Below is a small trained network, with its code and all its weights. Each question gives an input and a class and asks what happens when units are switched off, that is, made to give their printed mean instead of their output.

import numpy as np


def w(rows, s, z=0):
    codes = np.array(rows[::2]) - 128.0
    scale = np.full(codes.shape[1], s)
    scale[-1] = z or s
    return codes * scale


def f(y):
    return np.maximum(y, 0)


def log_softmax(a):
    a = a - a.max(-1, keepdims=True)
    return a - np.log(np.exp(a).sum(-1, keepdims=True))


def net(x, mask):
    res = np.array(x, float).reshape(1, 5) / 4 @ E
    y = f(res @ A[0][:, :-1].T + A[0][:, -1])
    res = res + np.where(mask, y, B[0][:, -1]) @ B[0][:, :-1]
    return log_softmax(res[-1] @ U[:, :-1].T + U[:, -1])


A, B = {}, {}
E = w([
[97,50,129,88,124,134,3,194,108],'x0',
[10,148,103,182,138,174,174,210,89],'x1',
[80,146,156,115,158,93,130,102,205],'x2',
[171,167,171,96,169,206,113,142,34],'x3',
[106,75,62,113,167,75,145,127,67],'x4',
],0.012)
A[0] = w([
[101,135,170,192,160,169,77,129,46,139],'n0',
[74,192,98,161,66,200,172,178,207,213],'n1',
[179,61,73,178,115,157,233,111,44,201],'n2',
[187,182,162,112,161,83,181,30,127,252],'n3',
[82,144,125,91,185,81,123,164,92,153],'n4',
[61,52,119,72,197,83,114,160,202,162],'n5',
[149,113,84,85,110,230,118,164,89,152],'n6',
[153,36,131,162,37,162,86,195,124,163],'n7',
[197,187,151,34,143,90,124,96,168,142],'n8',
[198,122,131,83,24,93,49,86,185,168],'n9',
[137,198,152,232,83,162,229,155,133,207],'n10',
[146,126,201,82,166,149,75,254,83,127],'n11',
[88,79,140,102,226,138,53,181,54,221],'n12',
[48,116,70,139,153,146,72,173,103,159],'n13',
],0.0085,0.0044)
B[0] = w([
[158,187,126,73,147,204,154,222,113,186],'n0',
[93,130,182,200,63,227,172,117,159,236],'n1',
[84,102,44,99,135,49,227,192,117,204],'n2',
[98,236,147,56,202,54,165,145,196,241],'n3',
[90,124,117,129,205,138,139,108,90,171],'n4',
[116,11,158,189,185,198,95,55,189,202],'n5',
[144,149,96,76,122,130,60,208,55,187],'n6',
[193,89,64,158,51,162,106,161,124,195],'n7',
[201,138,177,108,170,72,155,118,176,208],'n8',
[226,75,188,161,43,52,129,43,125,229],'n9',
[65,230,136,141,77,175,254,142,152,254],'n10',
[140,134,137,103,137,103,101,169,20,206],'n11',
[176,121,86,116,138,185,142,60,8,224],'n12',
[133,117,119,172,187,170,60,122,102,201],'n13',
],0.0075,0.014)
U = w([
[111,96,143,155,124,156,70,131,184,25],'0',
[84,173,164,145,86,158,169,149,168,226],'1',
[113,139,76,94,154,56,162,158,134,112],'2',
[202,141,217,112,156,66,122,116,149,208],'3',
[180,85,120,139,12,101,83,120,137,59],'4',
[124,97,136,138,203,147,101,86,98,1],'5',
[165,139,131,106,142,161,92,200,59,160],'6',
],0.011,0.0016)

Each question gives the input, the list of numbers given to net, and the class t.
The units are the neurons (one row each of A and B). Each row of codes is followed by its name. A weight is (code - 128) times the scale printed after its matrix; where a second scale follows, it is the last column's (A, B and U).
mask holds one flag per neuron, in row order. A switched-off neuron (its flag False) gives its mean, the last column of its row in B, instead of its output. The means were averaged over made-up inputs and are rounded, as every weight is.
A unit's drop is (log p(t) with every unit on - log p(t) with that unit switched off) / (log p(t) with every unit on - log p(t) with every unit switched off).
The circuit of an input: a set's keep is (log p(t) with only the set's units on - log p(t) with every unit switched off) / (log p(t) with every unit on - log p(t) with every unit switched off). Starting from the 12 units with the biggest drops (on a tie, the unit counted first), units are removed one at a time, each time the one whose removal leaves the highest keep (on an exact tie, the one counted first), for as long as the keep stays at least 0.8.
circuit, biggest first: the units of the circuit, biggest drop first
top k neurons: the k neurons with the biggest drops, biggest first
drop of u: that unit's drop, to one decimal
input [-3,1,0,6,3], class 2: circuit, biggest first	n2, n1
input [-6,3,-2,8,2], class 2: circuit, biggest first	n2
input [7,6,2,0,7], class 5: top 4 neurons	n5, n4, n13, n10
input [-3,7,5,6,8], class 6: top 2 neurons	n0, n3
input [2,8,-3,-5,6], class 5: circuit, biggest first	n5, n13
input [0,-2,-3,-1,3], class 2: circuit, biggest first	n1, n2
input [0,-1,3,0,-5], class 3: circuit, biggest first	n10, n8
input [6,-8,-1,1,7], class 4: circuit, biggest first	n9, n3
input [-5,0,4,1,4], class 2: circuit, biggest first	n1, n9
input [-4,6,-1,-6,7], class 1: top 3 neurons	n1, n10, n3
input [8,1,-5,-4,-7], class 4: top 2 neurons	n7, n9
input [3,2,-7,-7,1], class 4: top 2 neurons	n7, n3
input [5,4,0,1,-7], class 6: drop of n12	0.0
input [6,0,0,-1,8], class 5: circuit, biggest first	n5
input [-4,-3,6,-4,-7], class 3: drop of n10	-0.1
input [6,6,4,-3,2], class 5: drop of n5	0.1
input [-6,-4,-7,1,3], class 2: drop of n2	0.2
